In the rows, 128 means zero.
Facts:
k106 -Σ-> 40; k112 -Σ-> 68; k115 -Σ-> 766; k119 -Σ-> 766; k12 -Σ-> 962; k136 -Σ-> 68; k137 -Σ-> 766; k14 -Σ-> 127
k141 -Σ-> 40; k144 -Σ-> 127; k152 -Σ-> 127; k16 -Σ-> 799; k170 -Σ-> 40; k179 -Σ-> 766; k18 -Σ-> 799; k198 -Σ-> 799
k201 -Σ-> 127; k202 -Σ-> 962; k210 -Σ-> 40; k213 -Σ-> 766; k220 -Σ-> 127; k222 -Σ-> 40; k230 -Σ-> 127; k233 -Σ-> 766
k241 -Σ-> 766; k249 -Σ-> 127; k255 -Σ-> 766; k262 -Σ-> 40; k263 -Σ-> 799; k287 -Σ-> 799; k290 -Σ-> 962; k298 -Σ-> 40
k30 -Σ-> 766; k31 -Σ-> 68; k311 -Σ-> 40; k313 -Σ-> 40; k321 -Σ-> 127; k338 -Σ-> 40; k342 -Σ-> 766; k349 -Σ-> 799
k350 -Σ-> 799; k367 -Σ-> 127; k372 -Σ-> 766; k375 -Σ-> 127; k396 -Σ-> 799; k403 -Σ-> 127; k404 -Σ-> 962; k418 -Σ-> 962
k426 -Σ-> 127; k430 -Σ-> 127; k440 -Σ-> 68; k449 -Σ-> 40; k450 -Σ-> 127; k451 -Σ-> 127; k455 -Σ-> 962; k466 -Σ-> 766
k476 -Σ-> 40; k482 -Σ-> 127; k483 -Σ-> 40; k486 -Σ-> 962; k488 -Σ-> 40; k500 -Σ-> 127; k509 -Σ-> 127; k518 -Σ-> 799
k536 -Σ-> 68; k542 -Σ-> 127; k552 -Σ-> 40; k553 -Σ-> 766; k555 -Σ-> 127; k570 -Σ-> 766; k573 -Σ-> 799; k592 -Σ-> 799
k606 -Σ-> 40; k61 -Σ-> 40; k612 -Σ-> 127; k615 -Σ-> 962; k624 -Σ-> 766; k628 -Σ-> 766; k631 -Σ-> 40; k633 -Σ-> 127
k640 -Σ-> 40; k643 -Σ-> 127; k645 -Σ-> 766; k648 -Σ-> 962; k65 -Σ-> 40; k650 -Σ-> 127; k657 -Σ-> 799; k664 -Σ-> 40
k67 -Σ-> 127; k672 -Σ-> 40; k676 -Σ-> 799; k686 -Σ-> 68; k705 -Σ-> 962; k712 -Σ-> 68; k718 -Σ-> 40; k721 -Σ-> 40
k74 -Σ-> 766; k742 -Σ-> 799; k743 -Σ-> 766; k746 -Σ-> 799; k756 -Σ-> 127; k759 -Σ-> 127; k76 -Σ-> 127; k764 -Σ-> 127
k791 -Σ-> 127; k796 -Σ-> 127; k797 -Σ-> 962; k798 -Σ-> 40; k801 -Σ-> 766; k802 -Σ-> 127; k810 -Σ-> 68; k811 -Σ-> 127
k815 -Σ-> 799; k822 -Σ-> 766; k829 -Σ-> 127; k831 -Σ-> 962; k859 -Σ-> 68; k86 -Σ-> 127; k862 -Σ-> 68; k867 -Σ-> 962
k87 -Σ-> 127; k871 -Σ-> 127; k874 -Σ-> 799; k898 -Σ-> 799; k899 -Σ-> 766; k908 -Σ-> 799; k911 -Σ-> 766; k919 -Σ-> 799
k921 -Σ-> 68; k926 -Σ-> 799; k93 -Σ-> 766; k939 -Σ-> 127; k942 -Σ-> 962; k947 -Σ-> 40; k949 -Σ-> 766; k957 -Σ-> 962
k958 -Σ-> 766; k978 -Σ-> 962; k989 -Σ-> 127; k992 -Σ-> 127; k995 -Σ-> 799; k996 -Σ-> 799; k997 -Σ-> 68; k106 -Ω-> j
k112 -Ω-> k; k115 -Ω-> c; k119 -Ω-> a; k12 -Ω-> g; k136 -Ω-> b; k137 -Ω-> e; k14 -Ω-> i; k141 -Ω-> c
k144 -Ω-> j; k152 -Ω-> i; k16 -Ω-> k; k179 -Ω-> f; k18 -Ω-> b; k198 -Ω-> a; k201 -Ω-> a; k202 -Ω-> f
k210 -Ω-> i; k213 -Ω-> j; k220 -Ω-> a; k222 -Ω-> c; k230 -Ω-> k; k241 -Ω-> h; k249 -Ω-> b; k255 -Ω-> g
k262 -Ω-> f; k263 -Ω-> a; k287 -Ω-> b; k290 -Ω-> i; k298 -Ω-> j; k30 -Ω-> b; k31 -Ω-> f; k311 -Ω-> g
k313 -Ω-> j; k321 -Ω-> c; k338 -Ω-> d; k349 -Ω-> e; k350 -Ω-> c; k367 -Ω-> a; k372 -Ω-> g; k375 -Ω-> b
k396 -Ω-> b; k404 -Ω-> c; k426 -Ω-> i; k430 -Ω-> g; k449 -Ω-> c; k450 -Ω-> g; k455 -Ω-> j; k466 -Ω-> k
k482 -Ω-> c; k483 -Ω-> f; k488 -Ω-> i; k500 -Ω-> c; k518 -Ω-> d; k536 -Ω-> g; k542 -Ω-> a; k552 -Ω-> a
k553 -Ω-> i; k555 -Ω-> i; k570 -Ω-> e; k573 -Ω-> f; k592 -Ω-> i; k606 -Ω-> f; k61 -Ω-> a; k612 -Ω-> a
k615 -Ω-> d; k628 -Ω-> b; k631 -Ω-> g; k633 -Ω-> e; k645 -Ω-> d; k648 -Ω-> b; k65 -Ω-> d; k650 -Ω-> f
k657 -Ω-> d; k664 -Ω-> d; k67 -Ω-> a; k672 -Ω-> e; k676 -Ω-> h; k686 -Ω-> a; k705 -Ω-> e; k721 -Ω-> e
k756 -Ω-> e; k76 -Ω-> k; k764 -Ω-> f; k791 -Ω-> f; k796 -Ω-> j; k797 -Ω-> f; k798 -Ω-> a; k801 -Ω-> j
k810 -Ω-> b; k811 -Ω-> a; k822 -Ω-> e; k829 -Ω-> g; k831 -Ω-> c; k86 -Ω-> k; k862 -Ω-> k; k871 -Ω-> g
k899 -Ω-> f; k908 -Ω-> d; k911 -Ω-> b; k919 -Ω-> k; k921 -Ω-> g; k926 -Ω-> f; k93 -Ω-> a; k942 -Ω-> h
k949 -Ω-> a; k957 -Ω-> d; k958 -Ω-> d; k989 -Ω-> j; k992 -Ω-> c; k995 -Ω-> e; k997 -Ω-> a; k106 -γ-> k210
k106 -γ-> k742; k112 -γ-> k476; k137 -γ-> k372; k14 -γ-> k942; k141 -γ-> k664; k233 -γ-> k592; k233 -γ-> k287; k241 -γ-> k721
k262 -γ-> k746; k31 -γ-> k643; k338 -γ-> k483; k372 -γ-> k657; k430 -γ-> k862; k476 -γ-> k686; k606 -γ-> k555; k628 -γ-> k705
k628 -γ-> k93; k628 -γ-> k65; k631 -γ-> k573; k65 -γ-> k74; k664 -γ-> k141; k67 -γ-> k210; k67 -γ-> k742; k672 -γ-> k136
k676 -γ-> k213; k686 -γ-> k483; k705 -γ-> k93; k742 -γ-> k210; k743 -γ-> k874; k756 -γ-> k298; k810 -γ-> k859; k815 -γ-> k995
k867 -γ-> k908; k87 -γ-> k648; k921 -γ-> k992; k926 -γ-> k450; k93 -γ-> k628; k957 -γ-> k995; k995 -γ-> k375; k14 -ρ-> k879
k144 -ρ-> k281; k152 -ρ-> k949; k198 -ρ-> k126; k202 -ρ-> k799; k210 -ρ-> k10; k213 -ρ-> k514; k220 -ρ-> k615; k249 -ρ-> k587
k287 -ρ-> k169; k298 -ρ-> k201; k31 -ρ-> k169; k338 -ρ-> k527; k375 -ρ-> k661; k403 -ρ-> k673; k418 -ρ-> k879; k426 -ρ-> k85
k430 -ρ-> k147; k451 -ρ-> k606; k455 -ρ-> k820; k500 -ρ-> k96; k542 -ρ-> k85; k552 -ρ-> k201; k606 -ρ-> k147; k624 -ρ-> k514
k631 -ρ-> k397; k645 -ρ-> k962; k648 -ρ-> k147; k65 -ρ-> k323; k664 -ρ-> k350; k705 -ρ-> k144; k718 -ρ-> k949; k797 -ρ-> k672
k798 -ρ-> k672; k801 -ρ-> k85; k831 -ρ-> k126; k86 -ρ-> k514; k899 -ρ-> k799; k921 -ρ-> k10; k93 -ρ-> k169; k947 -ρ-> k509
k12 -μ-> k764; k12 -μ-> k926; k12 -μ-> k483; k12 -μ-> k430; k126 -μ-> k16; k126 -μ-> k879; k126 -μ-> k342; k126 -μ-> k898
k126 -μ-> k957; k126 -μ-> k686; k126 -μ-> k997; k126 -μ-> k759; k136 -μ-> k989; k136 -μ-> k949; k136 -μ-> k500; k136 -μ-> k673
k220 -μ-> k255; k220 -μ-> k676; k249 -μ-> k676; k249 -μ-> k947; k258 -μ-> k488; k263 -μ-> k241; k263 -μ-> k820; k281 -μ-> k995
k281 -μ-> k230; k281 -μ-> k213; k281 -μ-> k404; k281 -μ-> k145; k298 -μ-> k137; k298 -μ-> k640; k30 -μ-> k633; k30 -μ-> k181
k321 -μ-> k323; k321 -μ-> k640; k321 -μ-> k874; k321 -μ-> k712; k396 -μ-> k921; k396 -μ-> k290; k418 -μ-> k85; k450 -μ-> k879
k450 -μ-> k137; k450 -μ-> k921; k450 -μ-> k939; k450 -μ-> k372; k450 -μ-> k170; k450 -μ-> k712; k450 -μ-> k908; k451 -μ-> k311
k451 -μ-> k661; k451 -μ-> k962; k451 -μ-> k926; k451 -μ-> k476; k482 -μ-> k86; k514 -μ-> k898; k536 -μ-> k96; k553 -μ-> k106
k553 -μ-> k643; k553 -μ-> k202; k553 -μ-> k640; k553 -μ-> k718; k555 -μ-> k169; k555 -μ-> k995; k555 -μ-> k797; k555 -μ-> k947
k555 -μ-> k290; k555 -μ-> k712; k606 -μ-> k210; k606 -μ-> k342; k606 -μ-> k213; k615 -μ-> k500; k615 -μ-> k367; k631 -μ-> k14
k642 -μ-> k230; k642 -μ-> k311; k642 -μ-> k31; k645 -μ-> k241; k650 -μ-> k947; k650 -μ-> k141; k657 -μ-> k836; k657 -μ-> k791
k657 -μ-> k871; k672 -μ-> k86; k672 -μ-> k811; k705 -μ-> k673; k705 -μ-> k198; k719 -μ-> k74; k746 -μ-> k241; k746 -μ-> k372
k746 -μ-> k14; k756 -μ-> k61; k796 -μ-> k643; k796 -μ-> k145; k799 -μ-> k210; k799 -μ-> k957; k810 -μ-> k949; k810 -μ-> k802
k810 -μ-> k921; k810 -μ-> k643; k822 -μ-> k290; k822 -μ-> k942; k822 -μ-> k874; k829 -μ-> k676; k829 -μ-> k179; k859 -μ-> k349
k859 -μ-> k198; k867 -μ-> k643; k87 -μ-> k213; k87 -μ-> k820; k87 -μ-> k18; k899 -μ-> k424; k899 -μ-> k921; k899 -μ-> k587
k899 -μ-> k290; k911 -μ-> k74; k911 -μ-> k141; k911 -μ-> k488; k911 -μ-> k181; k919 -μ-> k210; k919 -μ-> k115; k93 -μ-> k230
k978 -μ-> k369; k978 -μ-> k313; k978 -μ-> k430; k992 -μ-> k74; k992 -μ-> k290; k992 -μ-> k926; k996 -μ-> k440; k996 -μ-> k476
k996 -μ-> k430

Known rows:
k14: [122 143 126 126 112 122 135 141 123 147 134 116 124 131 130 123 126 128
 131 126 127 133 139 112 128 123 122 123 122 128 135 130 121 117 141 125
 141 125 126 128 127 130 135 126 127]
k552: [122 129 132 128 139 124 130 138 123 116 130 124 133 132 136 128 119 149
 122 103 132 150 126 137 135 135 141 127 130 136 127 126 127 129 120 126
 133 128 132 144 129 131 114 129 116]
k241: [137 147 140 146  76 134 134 136 117 133 126 108 131 132 130 132 114  72
 126 110 136 132 110  86 124 108 129 141 155 132 123 128 137 106 125 106
 126 106 139 132 113 140 150 128 109]
k859: [147 118 154 152 100 142 125 119 130 118 110 115 145 118 143 141 128 168
 118  95 141 107 112 131 136 127 116 152 184 152 119 134 157 129 107 109
  90 119 144 130 103 139 152 140 109]
k862: [140 132 138 147  98 141 133 133 133  95 124 108 138 139 137 133 119  99
 118  82 145 119 121 124 128 147 139 149 187 137 116 134 148 111 103 114
  89 113 145 134 106 133 135 128 105]
k836: [115 127 115 109 151 121 128 131 125 134 137 142 121 132 121 120 127 114
 135 152 117 138 128 125 125 125 132 122  87 110 135 123 110 131 137 142
 159 138 118 128 144 122 112 119 147]
k570: [138 129 130 137  94 146 131 137 133 109 123 120 134 134 129 127 115  87
 129 106 136 117 111 126 124 131 137 150 155 123 119 133 142 111 108 123
 102 115 139 132 120 128 141 118 114]
k367: [125 130 129 120 138 128 128 133 122 126 132 131 130 132 130 128 116 122
 124 123 127 141 126 133 128 125 140 134 113 124 129 124 121 131 125 128
 142 128 128 140 135 127 115 126 122]
k648: [115 134 139 131 179  98 131 104 127 102 129 138 118 138 101 125 122 161
 133 118 132 161 138 102 131 159 145  93 128 120 133 114 122 128 146 132
 123 139 115 135 111 120 124 120 130]
k449: [126 129 130 128 142 125 128 132 121 115 133 125 134 134 138 132 118 134
 113 106 133 145 132 136 132 128 144 133 125 132 125 127 125 129 118 123
 135 127 130 143 127 131 110 133 111]
k313: [123 127 132 130 126 128 132 125 135 108 131 126 130 137 126 124 133 118
 128 111 132 125 133 118 129 152 134 127 143 127 127 128 130 127 122 130
 117 130 129 127 122 125 111 124 131]
k482: [137 119 130 130 147 128 116 122 117 135 119 134 130 117 134 134 128 193
 119 145 125 122 117 127 141 102 116 139 119 132 128 131 126 138 126 126
 143 135 125 134 120 134 142 141 133]
k815: [127 143 124 123 104 127 134 139 127 157 138 120 119 132 131 128 128  92
 134 137 125 141 145 125 118 120 124 114 114 135 131 130 122 119 142 123
 135 113 127 120 131 133 138 125 118]
k898: [125 127 126 121 127 130 130 132 127 120 129 133 129 132 126 125 121 114
 132 126 126 136 123 126 127 125 135 137 115 122 126 125 124 124 124 132
 136 129 126 131 134 128 126 121 132]
k797: [108 125 131 118 157 112 134 128 129 116 136 131 131 132 132 123 146 165
 128 112 127 143 150 136 134 156 136 102 125 135 137 124 120 138 134 136
 134 144 124 130 134 127  95 128 134]
k810: [151 121 130 170 103 130 125 114 148 146 117 103 128 118 130 150 106 153
 119 124 136 110 116 161 122 152 116 121 196 168 113 136 161 111 126 108
  69 102 153 115 105 119 170 161  98]
k645: [139 121 149 147  84 145 124 124 128 119 105 120 141 117 127 130 139 170
 137 118 134  88  94  89 142 112 105 169 169 133 129 133 148 121 118 119
 114 126 133 124 107 137 168 127 138]

Rows:
No name comes twice in this set of rows, the named rows included.
[130 132 135 135 114 123 126 118 125 158 121 124 127 116 129 133 141 160
 131 149 123 113 129  95 133 106 100 129 129 138 133 131 128 132 144 118
 138 130 121 117 120 136 150 141 137] | k87
[133 115 132 139 135 125 122 116 137 128 117 124 130 119 128 133 139 200
 128 127 129 101 119 131 139 144 112 124 153 141 130 134 137 130 131 130
 111 136 132 118 115 123 142 139 140] | k298
[141 130 146 143 101 141 133 136 126 106 123 113 145 132 145 135 108 117
 114  73 144 140 119 138 130 131 148 150 172 146 116 127 150 121 101 111
  99 113 147 147 114 141 135 133  93] | k997
[155 120 138 149 117 146 117 113 124 108 111 122 129 118 118 138 156 109
 128 138 137 109  85 141 124 111 120 122 180 133 117 126 144 128 118 117
  90 117 140 118 109 135 155 124 131] | k911
[122 127 131 121 130 131 129 125 129 121 133 135 129 134 125 128 123  91
 130 127 127 130 131 126 124 129 137 136 114 118 125 126 126 130 122 129
 136 127 127 129 136 126 110 127 130] | k509
[141 116 123 130 157 131 114 123 122 138 119 135 128 114 135 136 125 193
 117 146 125 120 119 151 135 107 120 131 121 133 125 131 126 137 125 127
 131 134 128 131 126 127 144 141 125] | k321
[139 123 141 128 152 127 118 106 123 126 108 142 125 113 113 129 128 208
 136 139 129 126 129 126 135 115 119 129 126 125 135 121 133 138 139 130
 113 139 113 134 109 131 172 121 129] | k451
[115 129 129 121 170 109 130 126 121 119 138 132 131 136 140 129 122 168
 112 113 129 150 146 124 137 137 144 113 112 133 132 127 114 140 130 127
 152 140 121 142 130 130  89 140 125] | k404
[126 138 123 122 108 131 134 138 128 150 134 122 123 127 128 124 141  85
 135 137 125 135 149 151 115 121 124 110 120 131 131 128 124 125 139 126
 122 122 126 121 137 130 128 120 123] | k926
[126 128 123 120 133 128 127 141 121 126 132 130 129 130 129 125 114 139
 127 126 126 145 115 133 131 120 139 135 114 124 129 125 123 127 125 132
 141 128 129 141 136 127 131 122 125] | k198
[130 145 124 130 120 122 131 132 118 141 132 121 120 132 124 128 134  77
 127 140 127 148 127 116 119 110 130 106 121 131 128 127 118 121 140 121
 140 115 126 127 129 132 132 124 123] | k676
[133 117 130 129 127 133 121 117 132 134 118 134 128 119 123 129 144 162
 133 152 123 100 119 120 132 123 108 138 131 126 133 130 130 131 130 130
 126 132 122 114 125 128 144 130 146] | k657
[147 115 122 127 155 136 115 118 126 132 118 134 124 111 132 132 155 161
 121 152 128 120 128 175 129 114 115 114 133 132 128 130 128 144 128 133
 117 135 123 121 124 129 140 128 132] | k555
[127 143 124 124 107 130 134 137 130 158 138 116 116 135 124 126 133  84
 134 143 125 135 148 121 114 131 118 112 121 134 131 133 121 113 146 122
 128 112 126 114 123 130 145 125 120] | k995
[128 127 121 120 137 133 128 131 129 123 132 132 126 131 127 125 125 108
 132 134 126 138 128 142 124 127 137 127 114 123 128 126 124 128 125 133
 128 126 128 130 136 124 123 120 130] | k874

The same objects again, as new rows of numbers:
Known rows:
k996: [171 130 116  76 114 113  92  98 120 124 114 179 133]
k898: [127  94 147 141 183 105 112 184 118 117 181 104 157]
k592: [138 119 107 130 149 115  98 131 102 120 159 141 161]
k759: [ 96 107 141 143 156 122 131 163 128 106 150  99 135]
k31: [119 138 127 120 133 131  67 125 150 125 148 147 156]
k871: [125 117 131 149 133 132  74 143 146  83 196 114 136]
k939: [ 95  96 146 127 154 107 137 152 100 133 130  99 125]
k631: [134 149 123  78 114 141  82 143 144 116 151 137 137]
k962: [153 111 137 138 123 121 124 117 146 120 133 131 124]
k645: [ 97 170 128 142  86 173 178 111 142 138  78 106  86]
k16: [114  93 139 127 172 108 117 178 117 115 158 116 149]
k527: [127 115 120 136 128 143 127 119 143 120 121 135 115]
k230: [120  96 144 154 150 105 118 146 122 114 151 110 139]
k831: [144 158 110 138 120 159 137 139 145 140 123 145 124]
k664: [161 139 143 103 124 126 121 150 137 140 140 131 142]
k349: [135 112 123 128 145 112  69 146 127  95 188 131 165]
k764: [126 119 128 154 134 111  77 102 128 102 155 155 150]

Rows:
No name comes twice in this set of rows, the named rows included.
[ 93 155  87  94 116 164 163 100 127 122  81 139 105] | k126
[164 120 174 136  91 119  47 121 187 111 192 116 146] | k430
[100 131 132 218 130 149 183 169 124 115 127  51  65] | k213
[123 162 126  92 109 161  94 105 177 120 123 156 175] | k606
[115 122 112 165 146 134  85 120 146  88 158 128 156] | k791
[128 124 132  56 123  96 131 119  84 169  99 146 142] | k396
[159 149 127 158 116 158 145 119 142 141 131 129 149] | k648
[128 127 108 114 119 139  61 108 129  93 170 147 143] | k536
[142 202 242 174 134  98  63 167 134 194 133 111  96] | k338
[103  98 136 152 152 119 155 172 111 129 139  90 127] | k879
[126 135 108  89 103 121 116  73  67 151  90 155 123] | k992
[121 137 111 102 108 142  77  95 116 103 146 151 121] | k829
[106 127 131  46 106 112 147 113 122 150  66 147 128] | k810
[134 131 119  82 112 128 159 135 141 156  94 144 103] | k867
[145 113 150 127 141 117 183 188 160 128 145  94 116] | k957

